Table B holds the same points as the rows below and some others, measured another way and shuffled. Each row below is followed by which row of B it is.
B, 72 x 26:
[[ 201  272  -76   35  193 -170 -236  185  247   21  238 -166   46  137
   316 -120    6   26 -283  347 -305  156   70 -332  298  355]
 [-190  108  105   60 -165 -281  -95  115   82  -46  -64 -169 -154 -124
   221   45   51  315   -9  -48  279  265   99 -267  164  166]
 [-134  -75  118  168 -124   60  591 -102  356 -234  -87  290  -15   34
   114 -216  -41 -197 -297  450   19  320  -61   21  474    2]
 [  76 -218  -20   47   84   63  661 -302  182 -170  413  618  -23   40
    -9 -429 -256 -133  -98  106  -74 -142  139  -71 -442  119]
 [  25  -42  252  122  -45 -122  589 -125  200 -189  142  157 -268 -132
   283 -416   -1   62 -153  206  292  417   16  -57  119  181]
 [-413 -137  216 -109 -149 -142   21 -253  -72 -295  110  338 -179   71
    78 -206 -165  151   51 -166  263   37   64 -319 -528   36]
 [  79  407  117 -261   42 -453 -445   99  284   51  474 -338 -376  154
   664 -302  207  331 -217   91  -86  249   68 -530 -141  714]
 [  65 -196  -15  -12  248  233  195  -59  304  -82  417  229   -8  479
   212 -301   27 -264 -373  494 -363 -227  -29  -68 -145   76]
 [-142 -296  112 -171  -67   60 -111  -58  -98  -70  339  -83 -278  151
   241  -84  117  241  -27 -129  476 -171   54 -227 -489  -11]
 [ 114   67 -100  404  310 -243  193  179  109   79  100  173  116  -62
   -68  -70 -222  106   74   56 -359  -36  314  -47  -91  187]
 [-120  -79   24 -188 -208  144   36    4  238  -10  152 -161 -184  231
   271   -1  139  -85 -353  211  184   -8  -91  -36  226  103]
 [ 355  -43 -354  399  171   16  158  389  123  240   51 -183  271 -210
   -82  265  -27  156  -37  123  -55 -137  286   -7  452   -8]
 [-434  127  252   24  -87 -296 -518  309  -18  128 -160 -551 -376  233
   255  230  157  262  -33 -149  114  109   46   41   -3  192]
 [ -57  116 -306  177   62 -195 -410  150 -189  -27  -67  152  413 -163
  -286  327 -398  192  169 -234 -131 -188  331 -443  -42   -6]
 [  -7 -495 -115  -62  -82  371  442 -159  -84    8  339  244  -67   89
  -151    0 -155 -106  -53 -166  352 -502  108  171 -465 -204]
 [  21 -315 -152  177  -57   21  223  125 -153  180  157  -36  -57 -218
  -160  215  -88  303  224 -409  428 -352  312   85 -355 -100]
 [-117  -89  209  180  -52 -147  298  -62 -160 -167  -49   86 -154 -207
    -9 -130 -224  114   65 -149  413  262  114    7  -65  -17]
 [ 186 -411  151   -7   54  233  692 -162  106  -82  480  125 -334   69
   266 -415   92  -15 -182  165  434  -47    1  107 -290   -3]
 [ 153   -7 -268  202  223  -71 -220  184 -288  130  136   -4  245 -106
  -286  254 -405   86  153 -318  -80 -352  340  -86 -275   14]
 [ 146 -207  -84  408  187   40  387  189 -170  153   12  -17   35 -155
  -264  132 -273    6  102 -179  100 -186  286  360  -77 -107]
 [  83 -779 -211  121  121  666  477  -99 -179  -57  311  346  196  189
  -311   77 -163 -207  -62   57  300 -678   97  188 -395 -575]
 [-109 -253  172  395  140   -6  519  -48 -139 -181 -102  300  -13  -94
  -185 -126 -297  -34   71   -4  158  107  151  190 -105 -194]
 [-350 -109  198 -153 -238  -96    4 -236 -219 -246   49  168 -187  -47
     1  -74 -245  112   52 -323  472   65   62 -202 -399   -2]
 [-158  -32 -128  230   -5 -189  -83  167 -142   96  -77   52  106 -138
  -241  284 -278  208  217 -342   22 -210  322  -39 -212    0]
 [ 177   28 -155  648  369 -246  105  450 -163  272 -134 -157  165 -254
  -297  270 -284  208  251 -200 -188  -90  437  240   45   16]
 [-122   68  220  -75 -121   -4   47  -84   67 -246   -8  -56 -126   81
   261 -178  -67 -136 -330  278  222  399 -146 -161  391   78]
 [  72  -38 -112  214  236 -115 -286  203 -394   79   91 -121  117  -92
  -209  214 -360  170  185 -355   57 -230  310  -72 -321  -19]
 [ 131 -193  -49  593  330  136  342  366   -6  132 -184 -131  150   53
  -207  178 -141 -170  -91  261 -184  -52  160  459  424 -220]
 [ -72  271 -164  127  -61 -166 -272  179   48  -36 -199  -83  268  -78
   -55  250 -232  -15 -122   85 -155  156  111 -249  532  106]
 [   0  -82   -4   14 -102  145  135   23   94 -101   19  -67   20   36
   113    9  -29  -98 -267  249  217  125  -45  -74  412  -55]
 [ -35 -406  201   33  128  151  443  -51  187   -7  412   66 -392  312
   289 -335  202   36 -151  188  165 -178   21  146 -466   36]
 [-220  -71  104   63  -60  -84  288 -181   -5 -200   27  355  -53    6
   -75 -161 -314  -79  -31  -57   42   59  108  -38 -210   56]
 [-122  -66 -129 -117   -7   57 -281  -27  -15  -92  198  127  136  204
    16   62 -156  -15 -120   28  -60 -243   84 -338 -185   16]
 [-227  186   77  108  -40  -93 -212  227   68   50 -231 -308  -63  203
    48  207 -121 -173 -242  120 -165  147  -18  174  437  112]
 [-107   37 -205  321   66  -24 -132  167 -117  -67 -279  138  432  -83
  -338  333 -389  -64   13   27 -176  -59  196 -116  331 -172]
 [ -39 -341 -137  274   49   58  409   -8 -102   -1   97  334   94 -146
  -273   75 -253  113  192 -222  170 -322  299   52 -379 -172]
 [-273  167 -161 -213 -446 -112 -123 -125  141 -140  -69  161  125 -117
    -8  171 -194   46 -121  -92  166   68   57 -414  255  134]
 [ 171 -123 -212   -8  -90   85  347 -204   33 -205  245  420  212 -254
   -51 -142 -257   26  -58   28  252  -22  149 -391   21  -13]
 [   4   55  -23  234  303   19 -167   91 -188 -135  -64   99  282  158
  -186   46 -431 -274 -145  161 -331    1   87  -22  131  -59]
 [-187   73  117   93 -162   23  333  -46  294 -180 -180  102  -22   89
   115  -85  -94 -267 -356  396  -39  348 -104   60  608   63]
 [ 190  176 -104  170  321  -44 -118  173   86   15  142  -28  181  187
    33  -37 -258 -213 -254  291 -473    2  102  -63  227  202]
 [-190 -228  184  112   85  -14   30  138   -7   59  113 -177 -300  222
   162  -22  101  131  -38  -18  162  -92   74  141 -282    8]
 [-139   25  264  -34  242   38 -408  187  128  -56  130 -380 -225  605
   429 -128  179 -158 -426  484 -224  116 -172  -26  158  130]
 [ -80  190  146  648  475 -398 -236  558 -135  242 -274 -404  -45   77
   -92  213 -173  148  127  -43 -419  115  292  344   91  136]
 [  84 -158 -154   55   51   56   41   54   30  -12  237   76   95   -4
    37   23  -44  141  -40   41  120 -183  159 -240  -97  -11]
 [-120  268  -90   16 -234  -92   49    5  234 -128 -177   74  168  -73
    30   86 -212 -156 -273  216  -90  291  -11 -195  676  157]
 [  94 -293 -340  192  -44  264  244   36 -183    9    7  219  363 -202
  -417  306 -364  -67   58 -170  215 -372  237   19   53 -322]
 [ -10 -298  224  139  284  324   54   71 -229  -99   69 -184  -87  388
     8  -55 -157 -351 -295  252   78  -54 -104  336   35 -242]
 [ 164   45 -249  276  266 -106  -85  187 -158  104  104   84  271  -85
  -269  159 -403   18   88 -168 -264 -255  336  -61 -147   72]
 [-105 -183  164  270  139  -41  -97  274 -228   98  -57 -370 -184   64
    14  175   -7  181   65 -129  291  -22  135  188  -91 -113]
 [ -81   -7  -65  225   74  105 -288  326 -233  127 -253 -403  149  100
  -213  440 -242 -159 -128  -34   11  -82   83  263  418 -172]
 [ -60  -35   61  351  227  112   63  301   82   68 -192 -221   59  290
   -44  145 -103 -303 -293  360 -312   27   -3  390  477  -81]
 [-376  115   16  -90 -239 -103 -178  -10  161  -92 -124   32  -14  156
    66  124 -100  -47 -178   54  -44   65   -9 -180  184  114]
 [ 231   16 -238  238  194    9 -167  309  -47  122   65 -212  228  -58
   -40  223 -108   87  -69   80  -56 -101  195 -134  294  -10]
 [ 199 -171  -90  110  324   75  -70   73 -223   23  350   32   81   91
   -63  -41 -245   21    0  -82  -28 -303  211  -91 -419   -6]
 [  15   63 -236  182  216 -182 -592  339 -271  176   55 -215  224  -22
  -166  388 -237  278  182 -311 -111 -327  345 -255 -227   38]
 [  24 -318   13 -202 -147   99   59  -38   33    9  448 -138 -294   23
   324  -85  242  323  -57  -90  607 -179   68 -269 -346   33]
 [ 187 -248  -14   55  123  103  437 -225  -61 -237  377  423   49 -102
     8 -341 -238    8  -42   57  245  -41  124 -263 -315  -39]
 [  68 -194 -198  188  224   25    5    0 -224  -57  215  335  261  -37
  -270   41 -381   66  150 -181  -55 -365  302 -209 -483 -110]
 [ -74   16  203 -282 -279    5   -2  -81  173 -138  199 -275 -349   76
   499 -186  206   81 -350  198  510  342 -165 -245  298  198]
 [-196   88 -114 -230 -161   95 -457   82   25   40   33 -227   43  301
    48  271 -121 -181 -287   21  -78 -187  -28  -97  168   90]
 [-233  168  298  334  278 -328 -204  266 -128   37 -188 -247 -194  199
    33   17 -207  -13  -19  -22 -251  213  123  242  -37  184]
 [  -8 -350   79  299   78  120  230  150 -213  -16  -26 -133  -68  -87
   -56   99  -40  144   54  -47  470  -42  124  148    4 -282]
 [-255 -197  172   38 -114   -6  277 -137   58 -208   37  221 -141   48
    87 -161  -63   41  -77   62  258  104   21  -79 -116  -48]
 [  -9   55   -2  238  224  -48   60  124   59    2    9   58   77  169
   -46  -20 -245 -189 -157  178 -353   -6  105  104  102   98]
 [-259  -55  351   99  298 -157  -69   27   90  -98  190   26 -319  485
   277 -323    7  -33 -160  217 -291   36    6   32 -443  201]
 [-309  365  217 -232 -225 -290 -766  275  215   15  -76 -717 -324  274
   608  134  340  210 -351  224  130  419 -152 -351  541  363]
 [-110   67  260  127  120 -189   89   77   41  -19   53 -133 -286  149
   200 -179  -73  -17 -135   67  -36  207   49  146  -48  235]
 [ 104  236 -209  419  223 -179 -302  399 -231  110 -294 -217  399 -180
  -315  423 -428   -6   36  -77 -238   48  272    5  477  -22]
 [-225  -76  157 -192 -103  -80 -289   34 -164   47  212 -291 -359  174
   196   42   -3  170  -32 -302  343 -127   64  -34 -426  140]
 [-153   35   71  313   56 -272 -129  324  -76  146 -143 -296 -121  -81
     2  212  -22  302  135 -187  106   58  235   69   20   80]
 [  84 -296  -60  134  209  152  -44   80 -316   -6  199   -9   74   48
  -145   90 -227   43   56 -159  205 -319  175   -8 -352 -194]]
Rows of B count from 0, top down.

[ 187  -70  416 -189  -11 -185 -175 -313  159  -62  210  185 -106  115
 -132   23 -389 -369  -19  192 -367  204  -24   35  -77  207] => 60
[ 140  -13  106 -133   73 -159 -133   75 -277 -139  155 -118 -137  227
  -18 -224   89 -140 -339   90  -13   74  -96  185  230  251] => 36
[ 211   -7  -91   29  -68  187  184   -3 -151   42   62   89  -42 -116
  120  206   17  169  357  -48  -69   33 -123  -66  159   61] => 54
[  76 -118 -133   45 -103  146 -168  -42   -7   39 -134  -62  -33   24
 -110 -163  161 -149   41   94   70  -45  -22 -171 -146   49] => 67
[ -54   54   41   64    7  -60  -13  184 -189   44  232  166   -5   67
  130  199 -138 -102   16   -4 -126  -19  -56  120  260   75] => 46
[ 252    3  233 -117   51 -172  -79 -152    0 -207  185   60  -39  -37
   -7  156 -135  -34  -75  123 -334  134   48  194   63  167] => 32
[ 241  -85 -175  -19  -79  -41 -173 -230   -7   40 -156  -62   19  109
 -153 -105  168 -102   71  168 -133  -54   61  -79 -196   47] => 65
[-159  -28 -282   82   67  -72   13  236 -445  190  -29 -105 -151  465
  -17 -339  267 -153 -122   32  322 -127 -236   16  191  116] => 2
[ 286  122  330 -184  126  -97  -79  160 -117 -143  196 -144  -34 -211
  140   93  111  201 -124  -13 -203    7  -42  347  123  169] => 13
[ 121  -18 -240  141   60  -75 -116   65 -112 -292 -130 -221   69  -96
  -16   67  398  245 -190  111  -42 -117  181  176  -45   23] => 22
[-106 -182 -306  313 -158  303  -43  -16   -3 -253   26  237  -14 -150
  -62  185 -129 -228   29   57   22  120  152 -223   69  -29] => 17
[ 212   13 -203   62  100 -200 -202   -6 -128 -339  -81 -246   83  -70
  -53   32  392  176 -327  160 -170  -94  264  297  -54   37] => 5
[ 173  -50 -132  -57 -150  176 -118  148 -300  199   39  -40  -47  151
   52 -230  155 -167   35  -29   94  -34 -176 -147  231  143] => 9
[-117 -110  273   40 -164  458  -46  227   23   67  244  258 -157 -196
   78    0 -352 -346  155  -95  142  174 -233 -268  182  135] => 11
[ 122   -6 -234   46    3 -213 -223   42 -226  -64  -39 -146   67  236
  -31 -102  292  -36 -236  145  -90 -137  103  124   86   94] => 31
[-179   18   43  234   95  229  -50  228  128 -148   10   85  -23 -493
   17  273   -2   32   71  -25   10  -54  116  118 -222 -143] => 62
[ 261  -14  357 -113  -69  202  -98    3  152  -96  138   46  -17 -384
   75  179 -116   47  159  -10 -210  108  -30   -5  -32  121] => 55
[  41  131   52  -94  128 -125  105  289 -356  298   48 -160 -101  232
  164 -104  262  201  125  -62  131 -190 -333  189  184  147] => 34
[   8  -14  -14 -121   69  -49   79  210 -434  224   39 -164 -233  454
   39 -405  222  -57  -47  -12  308  -46 -416   16  269  256] => 45
[ 191  -61 -462   52 -128 -120  -77  -15 -482   12   77   34   25  446
   20 -106  157 -194 -144   97  -75  -14   10  -30  442  141] => 3
[ 143 -107 -157  -43 -138  -45   99 -230 -246  188   96  212 -114  461
  -38  -63 -170 -275  228  101  -80  112 -207 -206  257  190] => 7
[ 122  -80  507  -82   83  -44 -187 -369  503 -248   39  124  -92 -341
 -216  189 -333 -170   74  216 -364  187  130   75 -525   55] => 42
[ -51   45  305  -46   79    9   -9   31  101  246   65  116 -117  -56
    2   66 -163 -108  273   21  -65  -46 -186   36 -202   33] => 50
[ -96 -181 -143  151   -9  430  234   92 -113 -154  -96  -48 -251  -99
  -37 -135  130   66  165  -45  420  124 -241 -227   20   96] => 59
[-107 -105   47  207  -79  339 -147   80  290  -67 -113   56   21 -420
  -54  153   -3  -39  201   39   39  -48   75 -172 -328  -77] => 49
[ 226   40  -82   14  -33  -27   14   79 -206  -55   91  -14   61  -30
  148  207  131  187   84   -1 -169  -50   -3  103  238   96] => 58
[  -3  -95 -299  167 -184  -33  -93 -120 -173   17  154  332   46  257
  -33  166 -253 -402   38  122 -219   65  104 -144  253   36] => 14
[ 192    1   91   25  -55  203  -13   84   59  -77   20  -27   36 -352
  112  230   82  221  215  -25 -102  -26   -9   -7  -19   37] => 26
[ -88   74  -20  184   39 -226   -3  -94  -33  -62  296  444   51   -2
   41  532 -436 -252   83   91 -470   46  211  214  124  -73] => 20
[ 351 -313  176  -86 -251  555 -106 -201  180 -410   -5  -40 -161 -354
 -113 -182  -49 -132    9   64   82  368  -65 -392  -16  255] => 6
[   2  -58 -323  160 -159   79 -140  171 -260   76   45   74   76  161
   61   15   99 -174  -29   32    0 -100   26 -109  261   50] => 35
[  23 -222  -41   36 -202  371 -189  -60  150  144 -222  -50  -89  -12
 -163 -298  104 -239  198   84  228  -13 -148 -428 -281   86] => 12
